Below is a small trained network, with its code and all its weights. Each question gives an input and a class and asks what happens when units are switched off, that is, made to give their printed mean instead of their output.

import numpy as np


def w(rows, s, z=0):
    codes = np.array(rows[::2]) - 128.0
    scale = np.full(codes.shape[1], s)
    scale[-1] = z or s
    return codes * scale


def norm(h):
    return h / np.sqrt((h * h).mean(-1, keepdims=True) + 1e-5)


def f(y):
    return y / 2 * (1 + np.tanh(0.7978845608 * (y + 0.044715 * y**3)))


def log_softmax(a):
    a = a - a.max(-1, keepdims=True)
    return a - np.log(np.exp(a).sum(-1, keepdims=True))


def net(x, mask):
    res = np.array(x, float).reshape(1, 4) / 4 @ E
    u = 0
    for l in range(2):
        y = f(norm(res) @ A[l][:, :-1].T + A[l][:, -1])
        res = res + np.where(mask[u : u + 8], y, B[l][:, -1]) @ B[l][:, :-1]
        u += 8
    return log_softmax(norm(res)[-1] @ U[:, :-1].T + U[:, -1])


A, B = {}, {}
E = w([
[138,100,123,123,121,123,142,113,158,145,138],'x0',
[81,60,34,113,200,181,176,168,109,180,19],'x1',
[155,195,108,144,112,134,119,126,119,138,101],'x2',
[203,111,116,67,16,146,122,134,5,124,173],'x3',
],0.0021)
A[0] = w([
[118,190,215,199,177,77,98,80,222,81,188,137],'L0N0',
[43,82,46,189,161,83,141,170,197,131,48,228],'L0N1',
[109,72,167,86,128,81,143,141,147,177,173,230],'L0N2',
[139,69,115,157,134,169,127,180,80,175,130,1],'L0N3',
[107,170,136,210,122,99,115,113,111,155,152,91],'L0N4',
[129,78,66,75,64,184,148,161,44,154,92,132],'L0N5',
[94,89,115,80,105,122,90,111,186,165,161,80],'L0N6',
[201,121,196,92,3,76,103,111,83,68,204,118],'L0N7',
],0.0024,0.00092)
B[0] = w([
[146,118,17,176,10,157,252,235,135,72,207,231],'L0N0',
[155,204,202,165,142,120,118,52,65,121,118,237],'L0N1',
[182,205,108,175,121,179,107,162,171,119,104,156],'L0N2',
[79,173,92,84,84,149,124,84,141,155,142,126],'L0N3',
[115,59,117,157,112,129,96,130,189,113,216,132],'L0N4',
[97,98,69,163,32,90,133,177,225,94,194,189],'L0N5',
[74,237,146,116,47,89,112,176,79,135,130,127],'L0N6',
[129,88,190,144,242,85,75,80,159,156,52,251],'L0N7',
],0.0029,0.0028)
A[1] = w([
[65,178,149,124,205,172,148,41,98,163,64,100],'L1N0',
[163,133,189,71,124,88,46,42,90,120,148,132],'L1N1',
[75,148,56,160,127,167,183,250,130,108,133,162],'L1N2',
[112,125,123,153,90,142,142,255,148,62,170,155],'L1N3',
[157,157,102,160,102,134,148,158,178,94,159,130],'L1N4',
[87,104,24,40,53,168,122,211,113,140,143,5],'L1N5',
[131,88,193,187,176,123,102,49,141,99,163,198],'L1N6',
[105,74,53,134,77,115,145,154,140,133,128,109],'L1N7',
],0.0038,0.0015)
B[1] = w([
[71,142,164,100,191,197,134,44,163,123,113,253],'L1N0',
[154,83,207,113,132,70,89,126,205,163,89,217],'L1N1',
[182,93,164,125,56,43,116,130,154,139,168,255],'L1N2',
[79,177,80,198,118,137,174,130,148,120,184,235],'L1N3',
[40,83,104,140,74,131,208,165,85,80,163,208],'L1N4',
[151,139,67,33,141,139,213,179,41,247,62,194],'L1N5',
[173,176,104,104,100,132,98,121,74,161,63,242],'L1N6',
[140,253,122,108,148,118,123,154,47,149,146,180],'L1N7',
],0.0043,0.0025)
U = w([
[80,167,100,227,46,100,206,188,167,48,237,153],'0',
[143,154,33,42,99,132,189,212,22,226,102,146],'1',
[127,53,78,103,175,209,51,185,105,57,176,3],'2',
[45,155,163,129,241,235,143,17,177,130,52,149],'3',
[216,78,231,111,98,62,2,121,179,146,73,161],'4',
[131,44,80,100,179,217,48,181,90,45,184,1],'5',
],0.0086,0.0076)

Each question gives the input, the list of numbers given to net, and the class t.
The units are the neurons (one row each of A and B). Each row of codes is followed by its name. A weight is (code - 128) times the scale printed after its matrix; where a second scale follows, it is the last column's (A, B and U).
mask holds one flag per neuron, layer by layer. A switched-off neuron (its flag False) gives its mean, the last column of its row in B, instead of its output. The means were averaged over made-up inputs and are rounded, as every weight is.
A unit's drop is (log p(t) with every unit on - log p(t) with that unit switched off) / (log p(t) with every unit on - log p(t) with every unit switched off).
The circuit of an input: a set's keep is (log p(t) with only the set's units on - log p(t) with every unit switched off) / (log p(t) with every unit on - log p(t) with every unit switched off). Starting from the 12 units with the biggest drops (on a tie, the unit counted first), units are removed one at a time, each time the one whose removal leaves the highest keep (on an exact tie, the one counted first), for as long as the keep stays at least 0.8.
circuit, biggest first: the units of the circuit, biggest drop first
k most important neurons: the k neurons with the biggest drops, biggest first
k most important neurons of layer l: the k neurons of layer l with the biggest drops, biggest first
drop when u is switched off: that unit's drop, to one decimal
input [1,4,6,-1], class 3: circuit, biggest first => (L0N0)
input [-6,6,7,0], class 3: circuit, biggest first => (L0N0; L1N0)
input [-5,-1,4,-8], class 0: 2 most important neurons of layer 0 => (L0N0; L0N7)
input [0,0,-1,-8], class 0: 2 most important neurons of layer 0 => (L0N0; L0N7)
input [4,0,6,-4], class 0: 2 most important neurons => (L0N0; L0N7)
input [-3,8,1,-1], class 3: 2 most important neurons of layer 0 => (L0N0; L0N1)
input [-2,0,3,7], class 4: 3 most important neurons => (L0N0; L0N7; L1N1)
input [2,-6,1,1], class 4: 2 most important neurons of layer 0 => (L0N7; L0N5)
input [-7,-1,-5,6], class 4: 2 most important neurons => (L0N7; L0N0)
input [2,0,-4,-3], class 0: 2 most important neurons => (L0N7; L0N0)
input [7,0,3,-4], class 0: 2 most important neurons => (L0N0; L0N7)
input [5,-2,2,1], class 4: drop when L0N7 is switched off => 5.7
input [6,-2,-5,7], class 4: drop when L0N7 is switched off => 0.2
input [-6,8,2,0], class 3: drop when L0N0 is switched off => 3.9
input [-4,2,-2,0], class 3: drop when L0N0 is switched off => 3.1
